Each row has a class, written after it.
[  69  -18    9  -60  -35  156  -16    2    1  -86   13  -24  -88  -11
  -55  -24   98   78  -64 -144   54  -50   10  -98   94   -6  -78  -62
   26  182   59 -170  -65]  J944
[-178    4 -413  118  226   94  370   98   78   76 -136   68  556   24
  -70 -128  247 -107 -251  -22  -48   74 -208  190  145   20  -22 -390
  183 -283   -3   54 -125]  J944
[-129  -45    7   82  -23  105   78  -29  181   74  -78  -25    5  -85
  -62   57    2  -13  -60  112  -84  -87   29  -10  118  -41   58  -10
    8  154  121  -27 -186]  J624
[  36   37  317  -94    3  157 -146 -117  -51  271  248   19 -232   40
   88  209  -78    7  327  335  -82  245  159  123   -2   83  -48  208
 -284 -156  295  -95 -174]  J234
[  63 -153   12  117 -195  215  178   52  309   53   44  -97  -52 -100
  143  301   -5   72  -77  119 -120 -196  197 -308  -84   68  124 -107
 -281 -590    4  -66  221]  J411
[ -85   91  -94   65  194  -71  -13  -81  -50   -1    1   37   83  155
 -127 -224  -26 -185  -75   38   67   26  -75   23 -159   39  152    5
  112  166  125  -54  -65]  J985
[ 166    3  102  -81 -162   66  275   78   55  239 -136 -140 -366  -73
  -28  -68  128  148  236  293 -159   49  469 -638  686  135 -198  -37
 -170  -71  199 -253   68]  J985
[  20  -40  -80   44  139  -66   -7   82 -118   73 -233   25 -105   59
 -281 -174   58  190 -192   46 -125  157   -4 -188  263  174  353  157
   31  308  121 -180  -25]  J624
[-233  103 -191 -105  302  -27 -156 -110  253 -102 -127   46 -225  -23
 -220 -182  168   -3   94  -88  -87  -20   71 -258  -21  -85 -250 -101
  137  526  388 -166 -237]  J411
[  23 -194 -208  -49 -366   80   20   82  175  281  -30   55  -40  -25
   99   39  104  -35   73  -14   37 -224   34 -121   86 -177   26 -225
  -93 -184  -92  -62  120]  J702
[-153   43  -84   -4  116 -118   57  -35   93  -64 -123   31  -11  -73
  -65 -202  -85  -99  -51  -24   20 -116  -82  -84    6 -107  -22  -29
  114  112  -48   19  -67]  J624
[ 178  -90   46  -15  -24   66  -53  -66  -93  286 -222  297 -180  -12
    4  197  213  476 -134 -144   -8   24 -107 -165 -239  273 -204 -291
    3   87   77  -14 -320]  J624
[ -67  -31 -135  -96  -16  -95  118   14  148   46   45  -26  169  -90
  156   44  -98  -87   85   50  -35 -166   94   37 -120 -219   50    3
  -66 -392   85   12   84]  J637
[  45  -57   78 -101  -42   36   17   -8   -5 -246  113  -72   69 -121
    4  204  -80  -29   20  -81  166 -287   20  -18  -51   -7   51   40
   70   95  129   34 -116]  J702
[-141  -52 -306   -2   40  308  149   74  554   62 -141    3 -423 -128
 -158  140  147    2  259  -40  -48 -393  106 -408  366 -291  132  -40
 -443  -49  393 -246   51]  J985
[ -36  -92  -83   79   34  129  142   47   41 -148   11 -136   48  -72
  260  309  -73   12  -73 -188  -39  -91   -7   45  -87  -86   78  -16
  -67 -427  -75  163  146]  J624
[   6 -128   48   57 -154  242   54  -66  170  -59  -23 -101 -212 -171
   -3  240  -14   93   -2  173  -16 -310   72 -278   45  -43  261   99
 -159  -12   76  -85   87]  J985
[ -14 -169  150  -96 -293  243 -147  -64  263 -107   -8 -117 -256  -69
  -88  120  106  159  -30  268 -112 -303   21 -273   10  -91  160   13
 -209  225  122 -145   23]  J986
[  19    9 -158   14  401  130   99   79   83 -218 -162  -47 -268  -87
 -130   -5  182   76  -75 -192  -19  -94  -58 -290  151 -114   63  -37
   31   94  170  -34   16]  J986
[ -27  -85  -55  103  -59   56  142  -11  129    9  -52 -144  -38   50
  -69   66  138  162   32  124 -189  -60   74 -141 -133  -57  117  -88
    5   97  171   65  -85]  J234
[  29 -217  -55  -39 -230  255  243   19  -92  -15  -38 -308   34 -233
  113  352 -131  160  229  337   56 -141  176  -38  403   30  254   81
   -9   34   54  138  -73]  J411
[-144   45   22   58  127   30  -18  -31   98 -127   73    3   23   20
  -69  112  -76   61    1   14    1   41   89  102 -149    8  166  186
    0   95   76 -134 -151]  J985
[  80 -280   63   36 -256  314  195  -14   90 -197   -6 -184   62 -235
  178  374 -124  101 -182  160   24 -376  119 -237  -43   51  322  -45
  -55 -360 -117  -42  134]  J702
[-124  128 -487  266  154  -54  -35  144   23  113  223  253  235  -57
 -459 -216 -191 -267  320 -261  -10  298 -305  512  800  -76  274  338
 -113  242    3   66   44]  J234
[  82  -68 -129   31 -111   42   66  141   -4   77  115    6  144  -76
  203  108  -74  -33  -40 -159  -70  -74   44  112 -100  -36  -82  -89
  -41 -503  -86   84  131]  J944
[  14 -185 -153  -85  -81  289   22   77  176   67  -52   40 -264 -124
  163  255  185   80  190  -76   51 -178  103 -308  400  -50  167  -13
  -51 -171  164   -3  172]  J624
[ -79  -32  -88 -159  145   23   14  -51   -6 -111   42   73   22 -102
  -96    6  -97   61   23   49  101  -74  -40  104   -8  -35  131   62
  -70   53   -2 -127  -70]  J637
[ 215 -113 -295 -126  249  102  158  178 -207  -87    3 -148   -7  -79
  155   90  -75   96  107 -274  -20  196  128   80  223 -177  -23   80
  -35 -343   -9  -52   83]  J985
[ 165  -52  324  -45 -515  -27   -7 -342   82  352   30  122  147  -67
  142  237  -98  282  -30  421  -96  -32  363 -130 -552  284 -502 -226
  -46  182  136 -290 -308]  J944
[-103   -7  -12  -11  357  126   -6  -83   67 -187   63   78 -104   -3
 -116   90   38  -56  -76  -98   86 -125  -30  -96 -152  -68  123   23
   56   40  166 -136 -146]  J702
[-182  -40  -59 -272 -211 -309    7  -92  -41  -65  -94  -60   48 -167
  -81  -11 -129  134  184   99   89 -198   12 -119  176 -163   62  117
   33  352  -55    5  -10]  J637
[ -47  -50 -174 -110 -202  -58  -46  118 -183   24  246  -34  194 -151
  121  -83 -318 -161  127  -96  119  -28   -4  304  123  -54    1   99
   92 -117 -233   77   50]  J944
[  52  -19 -253 -365  127 -346  -30  180 -532  -56   32   -4  324  117
 -103 -340    2  -86   65   38   89  216 -101   14  344  291  -37  -11
  119 -148 -102  195  205]  J985
[ -10 -150   13   17   23  228  104   57  128   43  -71 -131 -152 -152
  -31  168  109   35  -20   37  -36  -69  -21 -162  166  -72  167  -27
  -90  -72   60   39  -27]  J234
[ -78 -179   87   49 -233  281   98  -51  386 -112   10  -95 -172  -83
   24  299  -21   74  -38  113  -18 -468   83 -289 -181 -107  268  -66
 -234 -121  124  -82   36]  J944
[   7  -13 -199 -185  354  -12   78  148 -103 -109   76 -207 -165   72
  117 -185   65 -249  -54 -190   -5  126  171 -221   -6   -6  -46 -109
   79 -228  110  -54  208]  J985
[  42   42 -179  -53  -81 -198  127   34  -77  -81  -69  -73  288  -46
  379   -4   41   -2  -85 -250  -89 -143   48 -130 -258 -122 -344 -236
  200 -602 -108  182  213]  J985
[  25  -39 -267  -85   -7   91   66  104  -78   -5   16    8  179 -127
  254   53   31   22   57 -252   52  -99    5   76   17 -166 -111  -91
  130 -458  -72   58   92]  J234
[ -75    1  -70  -57   46   43  -12   14   78  -13   51  -10   19   44
   64   -4   65  -64   66  -36   -7  -64  -18  -63 -166   -5  -58 -107
  -53 -265   92   82   38]  J234
[ -22    0  -63 -168  -65  116  -99   39 -113 -123   94  173  126 -109
   89   43   50 -169   23 -135  233 -340  -80   -8  311  -10  -46  -45
   91 -286  -90    1  165]  J702
[ 113 -165  -64  -14  -61  180   23   -2  -82  285  -94 -223 -324 -230
   57   24  -27   63   52   86  -18   11  162 -360   99   11   -1   31
   65  176  185  -25 -148]  J985
[  88 -113 -271   46    7  165  158  162 -145   -1  -91 -142 -232 -244
  140  166   65  254   80 -183 -104  -85  -60 -140  139  -35   45  -80
  -29 -296  -92  222  144]  J234
[ -75 -151  -26    6 -229  156   12  -20  351    2  -32 -102 -135  -60
  -12  202   99  129  100  236  -80 -276  135 -311  -42  -47  191  -18
 -151  -31  184  -36   47]  J411
[-147  146 -295   90  148  -70   66   37  111  -65 -253  181  345   21
 -308 -267  415   10 -180 -283 -174  -17 -210  234  454 -159 -346 -287
  379  618  158   19 -307]  J624
[   2  -15   33 -104   45  -55   36  -10    1   -3   39  -27  -64  -45
  -64  -37  -81 -112  -37  105   20  -31   57 -115  105   59   20   79
 -138    6   32 -111  117]  J624
[  35  -36   50   29  -48  -27  188  -15  139  173   12 -141   48   38
 -106 -121   35 -126   -5  313  -58   27  126 -140  118  -18  164   23
 -117  -13  160  -87   32]  J637
[ -18  -76 -224   85  -24 -333  470   49 -336  161 -191  130  785  193
  -10  110  -40  140 -284  151 -221 -149    9  -44  -57  265  197 -348
   38 -760  -46  240  147]  J234
[ -76 -178 -215  -85 -177  218  128   79   70 -191  -84 -216  -45 -209
    9  232   81  181  201  256  -69 -311  105  -44  357 -146  299   85
   25  169  150   18   12]  J702
[  97  -29  -19  -84   57   37  -26    6  -69  -69   37  -71 -129    9
   47   -4   29    5 -112 -110  -22  -60   31 -167 -131   -9   -3  -31
  -68 -135   39 -109  127]  J985
[  84  -32 -116  -29  103  196  -17   10 -132   43   18    8  -61  -67
   93   52  -55  -25   23  -51   34   10  -62   15  123  -34   69   68
 -130 -318   14  -62   95]  J985
[ 127 -187  113  166 -130  296  233  -32  174 -565  -55 -213  -57 -100
  -26  361 -127  313 -201 -133  -61 -468  150 -222  -86 -108  395   59
   -1  103   13 -102   37]  J944
[  82 -269 -274 -185 -149  201  290  276  107   -8  118  -30  112 -168
  382  193  100  103   67 -279  -16 -307  209 -267   59  -40 -100 -419
  111 -887  -74  179  134]  J234
[ -60  -44 -167   82  -23   52  195    1  231  -36 -110  -97   25  -43
  -27  213   44  211  201   20 -117  -36  220 -102  170 -131   15  -10
   13  115  214  -28 -144]  J411
[  40  143  188 -112  100 -446  -87  -29 -139    4  -62   48   33  354
 -119 -212  177  173 -141  -18 -200  162 -109    2 -544  249 -205 -288
   -4  130  201  169 -187]  J637
[  57   13    6   11   59  137   84  -15  -58  -61  -39  -43  -52 -232
 -100   21  -66  -35  -92  -68  105  -29  -20   43  402    1   90   91
  -15  228  -38 -142    1]  J637
[-139  -17  367 -243   23  -63   47 -236  207  -53   34 -183 -226  -64
  192  335 -106  -20 -102  210  101 -230  166 -233 -656 -139  -77   42
 -259  -48  156 -229  -83]  J624
[  41  -97   71  -15  -48   15  108   96  108  -96  102 -123  -26  -17
  119  106 -119   -8  -88  -11  -46 -226  262 -178 -210   40  191    4
  -81 -381   64   -1  137]  J637
[-204   16  -30  220 -267  -59  195  -34  273   76  -99   13  308   50
 -174 -109   82    3   14  390 -165 -109  120    6  300  -13  225   -4
   70  129  -10    6    6]  J637
[-184   63  151 -104   63 -167 -122  -68  223   58   26   73  -34   31
  -39   23  -28   10   -5  126  -25  -36   12  -11 -423  -89  -89    4
  -71   51  135  -78 -244]  J986
[  8  11  51  13 112 121 -21 -84   0  30  19 -93 -56  -3 -40   5  27 -96
 -22 122 -43  27  98 -19 -26 -53 -96  59 -31 105 156 -98 -91]  J985
[ 111 -150  173  -45  -77  159 -174  -57  214 -182   24 -161 -547  -57
  172  287   17  101  114   22  -20 -287  199 -425 -358 -165  234  180
 -130  -43  211  -89  182]  J702
[ 128 -164 -168   34  -19  133  207  206   14   65   -1 -128  -57  -26
  162  121  103  149   26  -39 -181   -6  106 -215   12   31   92 -141
 -121 -652  -10  148  213]  J234
[ -77  -41 -218 -399  208  -97 -186  100   30  315   99 -100 -364   35
  294  -69   46 -177  379    9   13  298    0 -418 -227  -19 -152   48
 -451 -899  203   60  382]  J234
[ 101 -138   53  156 -120  249  199  -79  375  167  -33    8 -180   11
 -165  274  188  162  -50  269 -136 -108  227 -348  176 -109  241   28
 -350  -78  118 -389  162]  J411
